Below are the code and all the weights of a small trained network. Each question names an input and a class and asks about switching units off, where a switched-off unit gives its printed mean instead of its output.

import numpy as np


def w(rows, s, z=0):
    codes = np.array(rows[::2]) - 128.0
    scale = np.full(codes.shape[1], s)
    scale[-1] = z or s
    return codes * scale


def f(y):
    return np.maximum(y, 0)


def log_softmax(a):
    a = a - a.max(-1, keepdims=True)
    return a - np.log(np.exp(a).sum(-1, keepdims=True))


def net(x, mask):
    res = np.array(x, float).reshape(1, 7) / 4 @ E
    y = f(res @ A[0][:, :-1].T + A[0][:, -1])
    res = res + np.where(mask, y, B[0][:, -1]) @ B[0][:, :-1]
    return log_softmax(res[-1] @ U[:, :-1].T + U[:, -1])


A, B = {}, {}
E = w([
[161,59,8,21,231,76,210,6,149,221],'x0',
[131,137,133,128,135,116,128,135,124,137],'x1',
[132,144,142,130,138,121,133,127,126,142],'x2',
[128,115,119,126,119,131,123,132,135,120],'x3',
[133,137,134,135,137,124,135,133,134,141],'x4',
[20,156,93,241,210,3,149,39,230,8],'x5',
[10,14,185,224,209,143,247,199,22,163],'x6',
],0.0064)
A[0] = w([
[67,203,218,201,55,173,54,231,147,71,245],'n1',
[83,2,26,86,248,49,240,13,122,220,118],'n2',
[12,48,122,231,220,69,236,117,87,80,66],'n3',
[27,106,125,249,207,61,195,121,175,23,159],'n4',
[203,222,224,186,12,192,36,216,146,56,243],'n5',
[191,89,91,24,102,225,131,155,37,229,253],'n6',
[210,204,101,31,52,232,30,147,128,219,232],'n7',
[111,34,162,96,144,186,215,214,46,190,154],'n8',
[156,224,31,130,152,43,41,42,236,49,221],'n9',
[63,20,232,172,151,215,228,227,12,201,203],'n10',
],0.006,0.0051)
B[0] = w([
[94,152,218,224,29,112,93,240,79,38,244],'n1',
[183,246,20,23,189,227,242,194,191,89,238],'n2',
[237,174,70,176,114,108,231,234,41,36,224],'n3',
[114,122,158,228,104,44,181,211,37,12,241],'n4',
[168,198,195,145,24,179,81,239,116,30,252],'n5',
[189,71,100,49,163,243,142,79,155,254,225],'n6',
[242,194,58,34,129,219,118,190,27,126,229],'n7',
[62,76,120,120,139,240,180,138,194,211,202],'n8',
[103,235,117,93,202,20,9,33,223,39,241],'n9',
[13,46,161,218,121,233,136,237,159,225,249],'n10',
],0.0059,0.014)
U = w([
[218,197,81,100,93,181,177,211,65,65,212],'0',
[241,116,59,20,165,147,83,7,99,210,180],'1',
[24,29,208,189,72,194,63,171,139,212,79],'2',
[50,45,63,97,185,191,219,73,216,224,3],'3',
[50,182,219,177,62,24,31,62,204,42,113],'4',
[60,172,40,91,221,21,113,1,240,104,106],'5',
[65,51,185,218,99,22,181,152,19,77,14],'6',
],0.0067,0.0025)

Each question gives the input, the list of numbers given to net, and the class t.
The units are the neurons (one row each of A and B). Each row of codes is followed by its name. A weight is (code - 128) times the scale printed after its matrix; where a second scale follows, it is the last column's (A, B and U).
mask holds one flag per neuron, in row order. A switched-off neuron (its flag False) gives its mean, the last column of its row in B, instead of its output. The means were averaged over made-up inputs and are rounded, as every weight is.
A unit's drop is (log p(t) with every unit on - log p(t) with that unit switched off) / (log p(t) with every unit on - log p(t) with every unit switched off).
The circuit of an input: a set's keep is (log p(t) with only the set's units on - log p(t) with every unit switched off) / (log p(t) with every unit on - log p(t) with every unit switched off). Starting from all 10 units, units are removed one at a time, each time the one whose removal leaves the highest keep (on an exact tie, the one counted first), for as long as the keep stays at least 0.8.
circuit, biggest first: the units of the circuit, biggest drop first
top k neurons: the k neurons with the biggest drops, biggest first
drop of u: that unit's drop, to one decimal
input [0,4,-8,5,6,6,5], class 6: circuit, biggest first : n4
input [1,-8,-4,6,1,-1,7], class 3: circuit, biggest first : n5, n8
input [8,-5,-6,-8,1,8,-1], class 5: top 2 neurons : n9, n5
input [4,-6,6,4,-5,8,0], class 5: top 3 neurons : n9, n5, n7
input [-2,-1,-6,2,7,0,5], class 2: top 2 neurons : n10, n8
input [-7,6,-1,-6,8,1,-3], class 4: top 2 neurons : n2, n3
input [7,7,7,-7,0,6,0], class 5: top 2 neurons : n9, n5
input [0,-5,0,1,-5,7,7], class 6: top 4 neurons : n4, n7, n5, n6
input [8,6,6,-7,-1,2,0], class 5: top 2 neurons : n5, n7
input [-4,1,-7,3,-7,-5,1], class 2: top 3 neurons : n2, n3, n10
input [0,6,8,-7,-8,-3,5], class 2: top 2 neurons : n10, n2
input [6,0,-7,8,4,-4,0], class 1: drop of n10 : 0.1
input [5,6,-5,6,1,-1,-1], class 1: drop of n10 : 0.1
input [-2,-3,5,-8,8,8,-1], class 4: circuit, biggest first : n9
input [-6,-2,1,-2,1,0,4], class 2: drop of n10 : 0.3
input [1,-4,-5,-3,-3,-5,-5], class 1: drop of n6 : 0.2
